Group, then class:
[-17   4  -8 -49   7 -26  13 -27  -1  -8  41  45   1 -13  30 -10   1   4
  24  -4  -2  17  -9  14 -14 -12 -17  15 -50  99 -27  -2  26   7 -36  -9
  -1  -5  24  14 -27 -20   7  -8  -6] : D:V
[ 13  11  -9   6  22 -18  -9 -12  21 -13  -8 -21 -18   9  10 -10  -1   3
  -2   3  -5   6  12  -4  14   2  -6  21 -24  -6  28 -20   3 -80 -12   4
  -4   5  -8   6 -30  23  -7  -3   2] : N:F
[-21 -14  15 -66   6 -28   3  -7  -6  21   3  74   9 -16  37 -23  -1 -13
  14 -25  -8  16  -4  33   0  -7 -20  14   9  64 -51   9  -9 -14   1  -7
 -11 -11  -7  19 -47 -10  11  30  -5] : D:V
[ 13  42  17  29  16   8 -19  -6  -3 -22 -23  62 -17  10  30  -4  -5 -23
   9  -4   7   7   1  35  -4  -6   5  20  38  44 -48   6 -26   4  -8  -3
   7  14 -15  -3 -81 -53   2 -16  -1] : R:Q
[ 34  -4 -20  13 -17   3  -9  -1   9  38   5  48  -2 -23 -28   7 -11  17
  -7 -10 -14  49   8 -13  -4  -4  11 -24 -81  11 -37   4  -5  57 -25  22
  15  13  25   2  24  17   1   7  13] : G:T
[ 19  31  17   8   4   8   2   7   6 -17  -8  75  17   6  42  -2  -9 -21
   9  -9  -9  14   0 -22  -9  -9 -23  -8  73  21 -70   1  -6 -64  -4 -18
   4 -18 -22  19 -75 -20   4  -5  -2] : R:Q
[-23  -4 -29 -24 -11 -17  -5 -20  -1  -1   4  40  -7  10 -32   6  -6   9
 -10  35  -4  56  14  12  -4 -12  -5 -14 -65 -13 -13 -14 -22 -40 -21   9
   9   6   9  14   2  29  -4  -2  10] : G:J
[  7  26   6  13   1 -13   7   3   5  -8 -28  54   2   5  17   6  -4 -17
   5 -27  -2 -19  -2  13  -1 -11 -26   3  45  36 -53  14  24  11  15 -12
   2  -5   9  -2 -35 -17  -5  -2  -4] : R:Q
[  14   39   13   18  -24    4  -16    6    7  -26    9   55  -14   14
   24    0   -1  -25   -1   -1    1   -5    0    8    2  -14  -22    8
   52   15  -40    4   -9    8    6  -15   -2   -7  -19    5 -110  -36
    2   -5    3] : R:Q
[ -1  -7   6 -22   4 -25   9  -1   6  11   0  68  10   3   7 -13   2   2
  28 -58  -4  33 -18  -8   3   4 -38  -6  20  47 -39  10  22 -28  -2 -56
 -10  15   2  18 -15 -11 -21 -10  -6] : D:V
[ 10  13 -10  20  30   6 -16  24  -6 -13 -33 -24   2   8   9   0  17   1
 -18   8   7  26  -9   0  20   6  -9  11 -21 -52  18 -11 -10 -88   9  11
  -3 -15 -14   3  14  38  -8 -20   4] : N:F
[ 15  19  -4  14   6   5  -7  -2  -9 -13 -10 -16 -10  15  23  17   1  -5
 -16   8   4  24  15 -26  18 -35 -16  30 -13 -27  44  -6   6 -55 -22   4
  -6   8   8 -15 -28  23  -7  12   5] : N:F
[ -58   11    6   25    9   -8   -3   24    0    0   -8   25   13    4
   20   15    7   -8   13  -28   -3   -3  -12  -15    6  -70   -4   10
   42   32  -20 -100   11   -7  -14  -10    5   -8   -8  -13  -30   20
  -14   -9    5] : R:Q
[-25 -24  11 -26  -7 -31   2 -16 -17  11  12  13  26 -13 -13  11   5   8
   8 -13  -1   4  20  22   4   1 -17  28   7  50  -8   4  26 -58  11  -7
  18  16  12  24  28  15   4 -18  -9] : D:Y
[ -8  -6   0 -12  -4  -3 -10  -7  -1   7  -1  27  -3  17 -48  -8   0   8
  -6  -2  -5  55 -10  42 -23  -7  37  -9 -75   9 -42   0 -23  62  -9  13
   9   2  29   6  29  42   8   2   9] : G:J
[-11   0 -33  11   6  22 -13 -10   6  -2  -9  44   6   5 -32   3  11   2
 -18  -2 -12  53   0  17 -12   4  21  -2 -78  -9 -23   7   1  61 -26  31
  10   6  35  -9  24  31  -8  19  -1] : G:T
[  3  41   9  17  15   0  -7 -10   1 -11  -9  39 -21   6  41   5  -1  -8
  12 -36   3  16 -10  27   3 -10 -44  18  51  25 -33  12  -2 -41  -3  -2
  -4 -12  -8 -14 -70  -4  10 -24   2] : R:Q
[  8   9  13  17  15   5   0   0  12 -13 -18  31   1  -7  35 -11  10 -24
  27 -15   9 -28 -12  30 -10 -59  -5  25  41  48   0   0 -18 -43  -3 -12
 -13  -4 -18   6 -56 -23  12  -3   3] : R:K
[-12 -26  -9 -28  -3 -23   0  -1   7   2   2 -24   1 -12  -3 -22   1 -27
  11 -21  -3  15   7  17   5  -5 -66  -1 -29  78  15   3  30 -45   7 -14
  -6   2  14  25  17   0  18 -10  10] : D:Y
[  9  -7   1 -21  25 -18   4  -9  -5 -21 -16 -10  10  24   7  -9  -9 -11
 -37 -15  -3  64  -3 -32  11 -11 -11  23 -17 -68  25   9 -19 -24 -22  22
   1   7 -16 -10 -19  59   2 -14  -7] : N:B
[-13 -12  -2  -7  -7  -4  -5 -11   3  21 -11  51   2   4  -2  -3   3   4
 -17 -10  -9  62   3   8   8   6   9   0 -82  12 -36 -10   2  -8 -32  35
   7 -10  24   8  29  44   6  -7  15] : G:T
[  5   4   6  -2  -2 -20  -3 -28   5  -1 -12  -2  11   0 -10 -23   0  -1
  -1 -11  -5  -8  23  20   5   4 -15  10   2  38 -28  17   8 -60  14  -1
  -1 -14 -27  44 -41  -4 -11 -25  13] : D:Y
[  3 -13   3 -28   8 -27  12  -2  -5   7  -2 -31   2   1  17 -12  22  -2
  -9 -30   9  19  -2   9   0   5 -38  12  32  54 -14  10  34 -68  -7 -13
   4  -1   1  11 -64 -11 -30  -2  -1] : D:Y
[ 11   3   6   8 -11  15   6   7   8  -6 -13  53 -14 -20  59 -19   3  -8
  14 -18   5 -18 -16  28 -12   6 -20 -12  46  38 -32  17   9 -91   8 -14
  -4 -18 -23   9 -47 -35  -6  -5   8] : R:K
[ 10  36  45  27  -4  -6  -8   0  25  30 -22  69  -7   1  37   2   6 -13
  16 -29  12   7  18   2 -12 -23 -22   6  70  33 -38 -11  25  -6  -9   0
 -12 -23 -13  10 -91 -37  -7 -10   2] : R:Q
[ -5  29   1 -16  -3 -14 -13  -3  11   0  -5  74   3 -11  51  -7   3 -12
  11 -13   0  11 -15  10  -9  -7 -19  10   4  67 -20  -3   5 -10 -52  -7
   7  -8 -17   3 -66 -25   1  -4   5] : R:Q
[ -2 -19  22 -25  23  -1   7 -14   4  -2 -10 -26  -8   0  17  14   0  -4
  16 -20  -2  28  24  14   7  -1 -37  10 -12  53   7   9   8 -88  -3 -20
  -5  -5  -8   9 -22  25  63 -16  -7] : D:V
[-14  23  16   9   5  15 -18  -3   7   0  -7  -4 -10 -10  33   0  -6  -9
   2   8  -1 -10  -3  32  13 -21   2  19  10  25 -13  -5 -20 -20 -11 -16
   3 -18 -29  -3 -54 -37   8   5   0] : R:K
[-46 110 -14 -23 -24 -13  -2   5   3  16  13   8  -1 -25  34   3  -4  13
 -11 -18  -6 110 -11  12  11   7  22   1 -76 -37 -11  -8 -17  20 -29  13
  10  -3   8 -18  44  49   0  -4   4] : G:J
[-18   3 -27  12  -8 -16  -7  -1   7   7  -1  34   4  26 -29  -8   4   7
 -46   7   0  58  -3  -7   0  -3  21 -10 -73 -12 -31  -5  16  23 -26   2
   5   4  25  -9  21  55  -1   3  22] : G:T
[  8  10  10 -12  -1   6 -16 -12   0  -4 -12  -5   6  13  -1   7 -23  -8
 -31  21   2  37  14 -21  15  20 -26  16 -23 -57  36  -5  -9 -87 -29  16
   3 -28 -16  -9 -12  37 -14   8   9] : N:F
[ 28  18  12  73   8   0  -1   3   4 -14 -14   8 -13   4  45 -31  -8 -10
   1 -22  -1 -14   9  14  -1   1 -29   7  29  12  -9  -8 -20 -24 -25  -7
   0 -15 -21   1 -50 -14  -5 -21   4] : R:K
[ -8  -2  -4  14  -5  -5  -1   4  -4  -6 -11  26  10 -23  40 -20 -14   6
  40 -23   1   9   2  18 -13 -13  -3  11  40  38  -6  23  12 -70  -4   3
  -7 -16 -14  -1 -32   3   4  -4  -3] : R:Q
[-11 -16   6 -16  -3  -8   8   5  11  10   7   4   3  17 -39  -8   7 -14
  -5   8 -18  70   8 -17   2  -1   5  14 -59 -40 -50  17 -32  18  -6  19
  13  10 -14   9  19  39   5 -78  -1] : G:J
[-20 -17  -8   2 -24   1  14   9  10  19  23  64   3  12 -19 -16   8  12
 -14 -17  -5  44  -8  -7 -13  -8   3  -9 -94  22 -26   5  15  47 -31  28
   5  11  51  -9  30  33  20   3   2] : G:T
[ -7   2  -2  12  -3  -6   3  -5 -11  17   6  79  18  -3 -20 -22  -9  12
   9  -5  -6  23 -10  -9 -16  -9  33 -24 -62  29 -52  -2  -7  73 -36  13
  11   1  27  -8  12  -6  38  -2  10] : G:T
[ 11   8 -11   5  45  -1 -15  -6  -9 -24 -10 -51  -4  24   5  -5  28  14
 -22  14   5  32  19  -8   4   5  -3  24 -84 -57  59  15 -13 -77 -21  23
   9  -7 -10   4   4  44  -4  -1   5] : N:F
[ 12  18 -13   4   0  11  -9   0   6 -20 -19 -40  -7   7 -22  -7  -2  12
 -35  -3   4  37  17  -7  26   9 -16   6 -59 -70  76   2   1 -91 -21   7
  -4   0  -1  -5   0  45  10  -6  78] : N:F
[  0 -14  15 -63  -6  -1   5   7  -6  -4  -6 -46   4 -15  20 -15  -2  -6
  15   8   0  -6   4  29   5 -16 -17 -10  -7  70 -31   4  43 -15 -14   4
  -4   0   2  38 -22 -28 -14  -3  -2] : D:V
[ -5  -1   4 -30   3 -20 -17  -9  -2  -5   4 -14  -1 -19   4  -6   9   0
   6  -7  -8  25 -13   8  -9  20 -33   2 -25  71  -9  15  18 -22 -18  -6
  -2 -11   3  39 -32   4  -1  -8  -9] : D:V
[  5  17  23 -25  17 -17  11  12   7 -16  -6 -31  -5  24  -2   3  12  -9
 -12  13   2  70   8  -8  -2  -2  -7  26 -34 -36  11  -4   5  -1 -24  18
   8 -23  -4 -12 -22  78  -8  14   1] : N:B
[ -5  23   1  -4   5 -24  -4   0 -26 -10  -3 -12  -5  14   1 110  -7  22
 -13  -3   1  58   9  24  12  -5 -17  11  -4 -52  30  -4   8 -76 -12  -4
   6 -24   2  -8 -31  50 -15  56 -12] : N:B

Group and class of each row:
[-18  17   4 -59   5  78  -6  21   0   5 -23  24  22 -25  -6 -26  -2  -7
   8   2  -9  -3 -24 -20 -19 -18  34  10   0   1   9  12 -29   1 -22 -33
  -2 -32 -17  22  -2  19  21   7 -12] : H:sekuv
[ -8  -5  -1 -12  25  70 -19  10  10   4  -2  22   1 -15   5  -9   7  -5
  21   4 -26  -2 -18   9 -37   2  21 -38  -5  -9  24  17 -19   4  -8 -39
  21 -32 -17  20  -8  25  14  19 -15] : H:sekuv
[-12 -27   4  -8 -14  41 -10   8 -45   2 -12  21  29 -25   2   9  -3   4
  -2   6 -25  22  -7   7 -33   3  10  21  -3   4  23  49  -7  -1  16   1
  -5 -44 -31  32  -7  14  15   1 -36] : C:Pono
[ -7  -6  22 -10  22 104 -30  25  17  17   0  47   5 -12   1  17   4 -23
 -19  14 -12 -17 -23  17 -28   2  33  27   1  -8  22  38 -19   6 -29   7
   8 -34 -20  30   2  44   4  40   4] : H:sekuv
[ 15  -4  20  -7  -6  78 -17  16  -2  11   6  21  15 -27   6   2 -24 -16
  14   6   2 -22  -1   6  -1  12  41  43 -20 -25  14  50 -19  19  25 -11
 -12 -24 -21  33 -14  36  21   2  -2] : H:piv
[-16 -25 -11  27  59  43 -16   3  12  24  -3 -15   2   8 -21 -28  19 -40
  14  10 -25 -12  -6   2  -7 -30   5  -2  24   6  15  24   4  24 -12  33
  31 -16 -12  -5  -9  27   4 -19 -10] : P:Guv
[-10   5  -4   0  16  82 -14  28   7  16 -15  30  15 -12  -4  -2   3 -17
   7   3 -20  -6 -10   8  -3 -16  45   9   7  28  10  36 -28 -11 -18 -29
   3 -47 -23  23 -15  24   9 -13 -43] : H:sekuv
[ 13  -8   6 -19  21  88 -15  19  18   2   2  19  12  -4  -6  -5   4 -36
  11  16 -12 -13 -23   6  -1 -10  35  45  -5  -6  21  31  -9  -2  -4 -24
   1 -56 -32  14  -7  29  21 -28  -1] : H:sekuv
